Here is a tiny trained network, its code and every weight. The questions are about switching its units off for an input and a target symbol, where a switched-off unit gives its printed mean instead of its output.

import numpy as np


def w(rows, s, z=0):
    codes = np.array(rows[::2]) - 128.0
    scale = np.full(codes.shape[1], s)
    scale[-1] = z or s
    return codes * scale


def f(y):
    return np.maximum(y, 0)


def softmax(a):
    e = np.exp(a - a.max(-1, keepdims=True))
    return e / e.sum(-1, keepdims=True)


def log_softmax(a):
    a = a - a.max(-1, keepdims=True)
    return a - np.log(np.exp(a).sum(-1, keepdims=True))


def net(x, mask):
    ids = ['αβγδζηθλμξπτφψω'.index(c) for c in x.split()]
    T = len(ids)
    res = E[ids] + P[:T]
    r = res
    for j in range(2):
        rows = slice(4 * j, 4 * j + 4)
        q, k, v = (r @ M[0][rows].T for M in (Q, K, V))
        z = softmax(np.where(np.tri(T) > 0, q @ k.T / 4**0.5, -1e9)) @ v
        o = O[0][rows]
        res = res + np.where(mask[j], z, o[:, -1]) @ o[:, :-1]
    y = f(res @ A[0][:, :-1].T + A[0][:, -1])
    res = res + np.where(mask[2:10], y, B[0][:, -1]) @ B[0][:, :-1]
    return log_softmax(res[-1] @ U[:, :-1].T + U[:, -1])


Q, K, V, O, A, B = {}, {}, {}, {}, {}, {}
E = w([
[101,75,136,143,121,153,115,193,119],'α',
[55,125,129,132,100,98,126,160,152],'β',
[147,84,151,98,140,162,137,145,115],'γ',
[115,85,146,161,150,152,106,178,151],'δ',
[106,55,136,140,133,124,141,134,134],'ζ',
[77,166,93,128,197,184,143,81,184],'η',
[118,15,82,144,79,196,90,147,108],'θ',
[114,124,139,155,49,169,68,106,163],'λ',
[150,71,114,201,209,136,172,107,146],'μ',
[157,133,171,202,155,123,107,191,168],'ξ',
[156,192,166,140,123,134,97,212,180],'π',
[154,166,168,128,94,193,91,157,183],'τ',
[101,141,160,36,86,115,155,160,198],'φ',
[125,254,186,139,127,105,109,155,250],'ψ',
[146,156,167,173,89,112,203,29,131],'ω',
],0.017)
P = w([
[90,138,157,150,132,186,132,171,53],'0',
[117,110,161,109,164,126,98,84,90],'1',
[30,110,115,173,160,124,58,136,107],'2',
[160,162,53,173,107,155,180,125,134],'3',
[173,93,101,78,142,53,94,74,178],'4',
[95,103,194,156,138,164,159,183,207],'5',
[145,131,75,201,4,114,165,118,209],'6',
[12,95,95,144,102,87,57,91,117],'7',
[148,66,161,153,119,120,141,104,207],'8',
],0.013)
Q[0] = w([
[89,133,49,129,153,95,38,96,113],'head 0',
[133,120,50,128,75,171,194,138,202],'head 0',
[78,177,122,170,121,156,151,187,73],'head 0',
[61,74,247,134,163,157,57,95,155],'head 0',
[128,90,182,149,135,183,188,126,180],'head 1',
[75,151,93,186,104,137,139,145,155],'head 1',
[54,125,192,134,165,133,99,129,130],'head 1',
[57,100,169,151,93,166,114,110,108],'head 1',
],0.011)
K[0] = w([
[93,106,224,131,153,150,130,141,165],'head 0',
[182,117,84,135,135,40,79,78,178],'head 0',
[218,149,187,68,134,151,203,99,72],'head 0',
[103,126,112,213,71,184,255,189,210],'head 0',
[185,149,70,118,74,120,145,79,196],'head 1',
[164,78,177,104,109,118,120,111,168],'head 1',
[141,139,116,148,73,214,168,163,157],'head 1',
[168,115,170,146,148,165,241,160,185],'head 1',
],0.01)
V[0] = w([
[33,148,59,55,60,141,142,156,130],'head 0',
[169,148,148,92,134,212,151,2,105],'head 0',
[134,213,165,130,172,104,121,219,146],'head 0',
[138,192,144,95,111,213,61,140,154],'head 0',
[86,74,108,151,166,142,185,90,155],'head 1',
[153,85,160,90,94,176,103,210,73],'head 1',
[128,102,143,30,146,86,205,147,88],'head 1',
[70,108,97,115,210,170,84,111,98],'head 1',
],0.0097)
O[0] = w([
[2,190,104,117,68,135,190,205,166,189],'head 0',
[103,93,114,67,105,91,94,55,165,127],'head 0',
[231,161,73,172,81,119,175,134,146,80],'head 0',
[154,128,118,106,34,155,98,106,223,183],'head 0',
[60,99,101,166,153,95,123,93,92,254],'head 1',
[183,37,181,78,129,170,179,121,128,101],'head 1',
[119,81,67,93,158,93,174,177,79,3],'head 1',
[100,88,123,196,86,175,168,104,118,227],'head 1',
],0.0095,0.0055)
A[0] = w([
[124,133,200,253,136,72,16,253,164,253],'neuron 0',
[81,87,150,17,135,26,111,83,116,96],'neuron 1',
[125,92,14,143,70,137,197,226,176,126],'neuron 2',
[96,90,86,128,141,170,17,169,81,196],'neuron 3',
[123,186,61,151,230,254,105,103,202,121],'neuron 4',
[100,78,176,202,192,18,204,52,59,80],'neuron 5',
[113,117,118,210,162,126,182,79,136,205],'neuron 6',
[226,173,114,118,131,110,67,179,142,191],'neuron 7',
],0.006,0.0045)
B[0] = w([
[208,91,102,95,53,126,231,89,120,245],'neuron 0',
[151,152,179,52,179,223,160,115,119,154],'neuron 1',
[170,193,117,87,157,237,180,179,202,194],'neuron 2',
[139,229,134,152,194,47,250,41,184,203],'neuron 3',
[172,55,130,105,5,39,79,149,43,226],'neuron 4',
[160,171,10,148,202,141,123,150,247,173],'neuron 5',
[61,132,254,55,111,58,167,156,42,231],'neuron 6',
[73,82,61,110,235,123,188,23,106,153],'neuron 7',
],0.0048,0.011)
U = w([
[142,81,149,136,104,134,156,139,100,19],'α',
[118,171,130,166,114,145,176,164,78,48],'β',
[127,4,55,20,93,55,208,103,113,225],'γ',
[182,52,194,192,75,74,136,142,90,76],'δ',
[101,53,108,195,174,83,134,165,131,164],'ζ',
[79,69,84,168,75,123,87,109,190,150],'η',
[50,67,163,102,82,119,161,112,88,76],'θ',
[155,95,172,168,120,173,31,139,199,143],'λ',
[118,185,141,153,180,133,128,57,145,181],'μ',
[179,59,135,57,84,97,176,95,60,48],'ξ',
[118,92,140,122,126,176,242,31,176,252],'π',
[173,124,125,138,115,142,112,106,210,46],'τ',
[116,122,68,81,141,164,132,166,154,66],'φ',
[172,123,99,136,117,157,134,94,164,47],'ψ',
[113,118,39,2,167,141,124,131,166,189],'ω',
],0.0051,0.0035)

Each question gives the input, a string of symbols that net reads in full, and the target symbol t.
The units are the heads (4 rows each of Q, K, V and O) and the neurons (one row each of A and B). Each row of codes is followed by its name. A weight is (code - 128) times the scale printed after its matrix; where a second scale follows, it is the last column's (O, A, B and U).
mask holds one flag per unit, heads first, then neurons. A switched-off unit (its flag False) gives its mean, the last column of its rows in O or B, instead of its output. The means were averaged over made-up inputs and are rounded, as every weight is.
A unit's drop is (log p(t) with every unit on - log p(t) with that unit switched off) / (log p(t) with every unit on - log p(t) with every unit switched off).
The circuit of an input: a set's keep is (log p(t) with only the set's units on - log p(t) with every unit switched off) / (log p(t) with every unit on - log p(t) with every unit switched off). Starting from all 10 units, units are removed one at a time, each time the one whose removal leaves the highest keep (on an exact tie, the one counted first), for as long as the keep stays at least 0.8.
circuit, biggest first: the units of the circuit, biggest drop first
unit that matters most: the unit with the biggest drop
top k neurons: the k neurons with the biggest drops, biggest first
drop of u: that unit's drop, to one decimal
input θ γ λ, target π: circuit, biggest first	(head 1; neuron 4)
input φ η γ η η η η, target η: circuit, biggest first	(head 1; neuron 4)
input δ η μ η μ, target ζ: circuit, biggest first	(head 0; head 1)
input θ η ζ, target π: circuit, biggest first	(neuron 4; head 1)
input τ ζ η η η θ θ θ, target π: top neuron	(neuron 3)
input π γ π, target π: circuit, biggest first	(neuron 7; head 0; neuron 0)
input τ ω η γ η ξ η, target η: circuit, biggest first	(head 1; head 0; neuron 4)
input η η η μ λ μ μ ω, target μ: top 2 neurons	(neuron 5; neuron 4)
input η β η η ω γ ψ, target μ: circuit, biggest first	(head 0; head 1)
input η η θ η θ, target π: top 3 neurons	(neuron 3; neuron 4; neuron 0)
input η φ β ζ θ β θ η η, target θ: circuit, biggest first	(head 0; neuron 4)
input θ ζ η μ, target ζ: circuit, biggest first	(head 0; neuron 5; head 1; neuron 0)
input φ γ η, target ω: circuit, biggest first	(head 1; neuron 2; head 0)
input θ ω δ δ θ θ ζ β, target π: top 3 neurons	(neuron 4; neuron 3; neuron 1)
input μ ω μ ζ, target μ: unit that matters most	head 0
input γ η α μ η η, target μ: top 2 neurons	(neuron 5; neuron 3)
input η η τ ω η μ θ β, target μ: top 3 neurons	(neuron 5; neuron 3; neuron 4)
input θ η η, target θ: drop of neuron 2	0.1
input θ γ η η, target γ: drop of neuron 7	0.0
input ω θ δ η η μ η θ τ, target η: drop of head 0	0.4
input η γ η η ω ω η, target μ: top neuron	(neuron 3)
